Here is a tiny trained network, its code and every weight. The questions are about switching its units off for an input and a class, where a switched-off unit gives its printed mean instead of its output.

import numpy as np


def w(rows, s, z=0):
    codes = np.array(rows[::2]) - 128.0
    scale = np.full(codes.shape[1], s)
    scale[-1] = z or s
    return codes * scale


def norm(h):
    return h / np.sqrt((h * h).mean(-1, keepdims=True) + 1e-5)


def f(y):
    return y / 2 * (1 + np.tanh(0.7978845608 * (y + 0.044715 * y**3)))


def log_softmax(a):
    a = a - a.max(-1, keepdims=True)
    return a - np.log(np.exp(a).sum(-1, keepdims=True))


def net(x, mask):
    res = np.array(x, float).reshape(1, 8) / 4 @ E
    u = 0
    for l in range(4):
        y = f(norm(res) @ A[l][:, :-1].T + A[l][:, -1])
        res = res + np.where(mask[u : u + 10], y, B[l][:, -1]) @ B[l][:, :-1]
        u += 10
    return log_softmax(norm(res)[-1] @ U[:, :-1].T + U[:, -1])


A, B = {}, {}
E = w([
[83,160,191],'x0',
[18,144,62],'x1',
[100,63,165],'x2',
[127,196,209],'x3',
[98,202,186],'x4',
[115,222,27],'x5',
[103,117,165],'x6',
[254,231,159],'x7',
],0.0049)
A[0] = w([
[161,96,187,201],'0.n0',
[73,174,122,130],'0.n1',
[254,129,111,172],'0.n2',
[80,178,79,108],'0.n3',
[131,111,98,3],'0.n4',
[144,67,67,92],'0.n5',
[92,186,173,105],'0.n6',
[160,62,40,164],'0.n7',
[16,21,84,166],'0.n8',
[10,126,28,153],'0.n9',
],0.0092,0.0029)
B[0] = w([
[89,182,154,187],'0.n0',
[94,139,76,145],'0.n1',
[37,151,141,204],'0.n2',
[149,138,145,150],'0.n3',
[179,100,103,112],'0.n4',
[169,151,42,160],'0.n5',
[121,155,104,147],'0.n6',
[143,207,1,197],'0.n7',
[62,151,100,255],'0.n8',
[109,114,236,226],'0.n9',
],0.0059,0.0058)
A[1] = w([
[142,62,62,108],'1.n0',
[220,102,168,155],'1.n1',
[144,43,181,190],'1.n2',
[178,36,123,154],'1.n3',
[99,112,155,186],'1.n4',
[196,122,139,64],'1.n5',
[149,163,191,51],'1.n6',
[175,212,92,41],'1.n7',
[168,91,2,3],'1.n8',
[114,187,176,125],'1.n9',
],0.013,0.0018)
B[1] = w([
[69,105,2,184],'1.n0',
[43,151,143,155],'1.n1',
[131,169,156,174],'1.n2',
[118,199,122,135],'1.n3',
[128,186,97,182],'1.n4',
[91,87,154,123],'1.n5',
[174,119,113,208],'1.n6',
[245,133,69,225],'1.n7',
[52,147,73,248],'1.n8',
[132,168,77,254],'1.n9',
],0.0089,0.0043)
A[2] = w([
[180,196,58,170],'2.n0',
[207,210,93,6],'2.n1',
[26,182,122,166],'2.n2',
[98,66,188,113],'2.n3',
[103,214,232,118],'2.n4',
[90,115,254,88],'2.n5',
[119,225,102,127],'2.n6',
[183,108,133,67],'2.n7',
[196,175,198,183],'2.n8',
[151,133,135,103],'2.n9',
],0.0088,0.0024)
B[2] = w([
[176,28,149,240],'2.n0',
[196,125,157,193],'2.n1',
[193,3,11,253],'2.n2',
[98,120,154,125],'2.n3',
[136,178,156,231],'2.n4',
[107,166,112,174],'2.n5',
[224,153,159,226],'2.n6',
[102,39,211,112],'2.n7',
[88,165,172,197],'2.n8',
[105,134,125,122],'2.n9',
],0.0051,0.0052)
A[3] = w([
[184,162,41,109],'3.n0',
[10,132,91,125],'3.n1',
[29,74,164,73],'3.n2',
[132,195,84,109],'3.n3',
[169,102,180,253],'3.n4',
[40,92,141,92],'3.n5',
[153,85,111,96],'3.n6',
[165,219,77,99],'3.n7',
[174,143,149,73],'3.n8',
[135,119,195,190],'3.n9',
],0.011,0.005)
B[3] = w([
[117,176,159,245],'3.n0',
[236,57,211,255],'3.n1',
[118,23,224,159],'3.n2',
[156,86,171,182],'3.n3',
[29,219,33,196],'3.n4',
[201,79,183,165],'3.n5',
[156,151,25,124],'3.n6',
[230,39,216,220],'3.n7',
[118,72,131,140],'3.n8',
[19,157,1,160],'3.n9',
],0.0066,0.0052)
U = w([
[181,158,172,37],'0',
[81,58,20,160],'1',
[186,154,91,73],'2',
[43,198,155,131],'3',
[84,8,180,109],'4',
[163,109,75,254],'5',
],0.017,0.0045)

Each question gives the input, the list of numbers given to net, and the class t.
The units are the neurons (one row each of A and B). Each row of codes is followed by its name. A weight is (code - 128) times the scale printed after its matrix; where a second scale follows, it is the last column's (A, B and U).
mask holds one flag per neuron, layer by layer. A switched-off neuron (its flag False) gives its mean, the last column of its row in B, instead of its output. The means were averaged over made-up inputs and are rounded, as every weight is.
A unit's drop is (log p(t) with every unit on - log p(t) with that unit switched off) / (log p(t) with every unit on - log p(t) with every unit switched off).
The circuit of an input: a set's keep is (log p(t) with only the set's units on - log p(t) with every unit switched off) / (log p(t) with every unit on - log p(t) with every unit switched off). Starting from the 12 units with the biggest drops (on a tie, the unit counted first), units are removed one at a time, each time the one whose removal leaves the highest keep (on an exact tie, the one counted first), for as long as the keep stays at least 0.8.
circuit, biggest first: the units of the circuit, biggest drop first
most important unit: the unit with the biggest drop
top k neurons: the k neurons with the biggest drops, biggest first
top k neurons in layer l: the k neurons of layer l with the biggest drops, biggest first
drop of u: that unit's drop, to one decimal
input [2,7,5,-3,-8,8,8,-5], class 4: most important unit => 0.n9
input [-4,2,8,0,-8,-7,4,4], class 1: top 2 neurons in layer 1 => (1.n0 1.n7)
input [1,-2,-5,-2,5,7,5,-6], class 0: circuit, biggest first => (0.n9 1.n0 1.n8)
input [-1,2,6,-5,4,1,0,1], class 4: top 3 neurons => (0.n8 1.n7 0.n9)
input [-2,3,6,-1,-3,6,-5,-8], class 4: circuit, biggest first => (0.n9 3.n1)
input [-7,3,-8,7,-3,2,4,-2], class 0: top 2 neurons => (2.n2 0.n9)
input [1,2,4,-1,-3,5,-3,-4], class 4: top 3 neurons => (0.n9 1.n7 3.n1)
input [-3,-5,-3,-8,3,-3,7,7], class 3: top 4 neurons in layer 0 => (0.n8 0.n7 0.n1 0.n5)
input [2,8,-5,-8,-1,5,8,6], class 0: top 2 neurons in layer 0 => (0.n9 0.n3)
input [-3,8,-4,3,6,8,7,-5], class 0: top 2 neurons in layer 3 => (3.n1 3.n9)
input [2,-1,-8,7,1,-7,-4,-7], class 0: top 4 neurons => (0.n9 2.n0 2.n2 3.n7)
input [-2,0,0,-5,-4,-6,6,5], class 1: top 2 neurons => (0.n9 0.n7)
input [6,-6,-4,4,-5,0,0,-4], class 3: top 2 neurons in layer 0 => (0.n7 0.n8)
input [6,-2,-2,1,6,4,7,-7], class 0: circuit, biggest first => (3.n1)
input [4,2,7,-1,0,-3,4,2], class 3: top 2 neurons in layer 1 => (1.n0 1.n8)
input [4,3,-7,8,-8,5,-4,0], class 0: top 2 neurons in layer 3 => (3.n7 3.n0)
input [5,-2,6,-4,-2,1,2,6], class 3: top 3 neurons in layer 1 => (1.n8 1.n0 1.n6)
input [-8,-8,3,2,-8,1,-4,-2], class 1: drop of 1.n0 => 0.2
input [-5,1,4,7,0,-8,-8,0], class 3: drop of 0.n1 => 0.0
input [3,-3,4,0,-8,-4,-1,4], class 3: drop of 0.n8 => 0.1
input [1,6,0,-3,1,-4,-4,-3], class 4: drop of 0.n9 => 0.2
input [5,7,-2,8,5,-1,3,3], class 0: most important unit => 3.n7
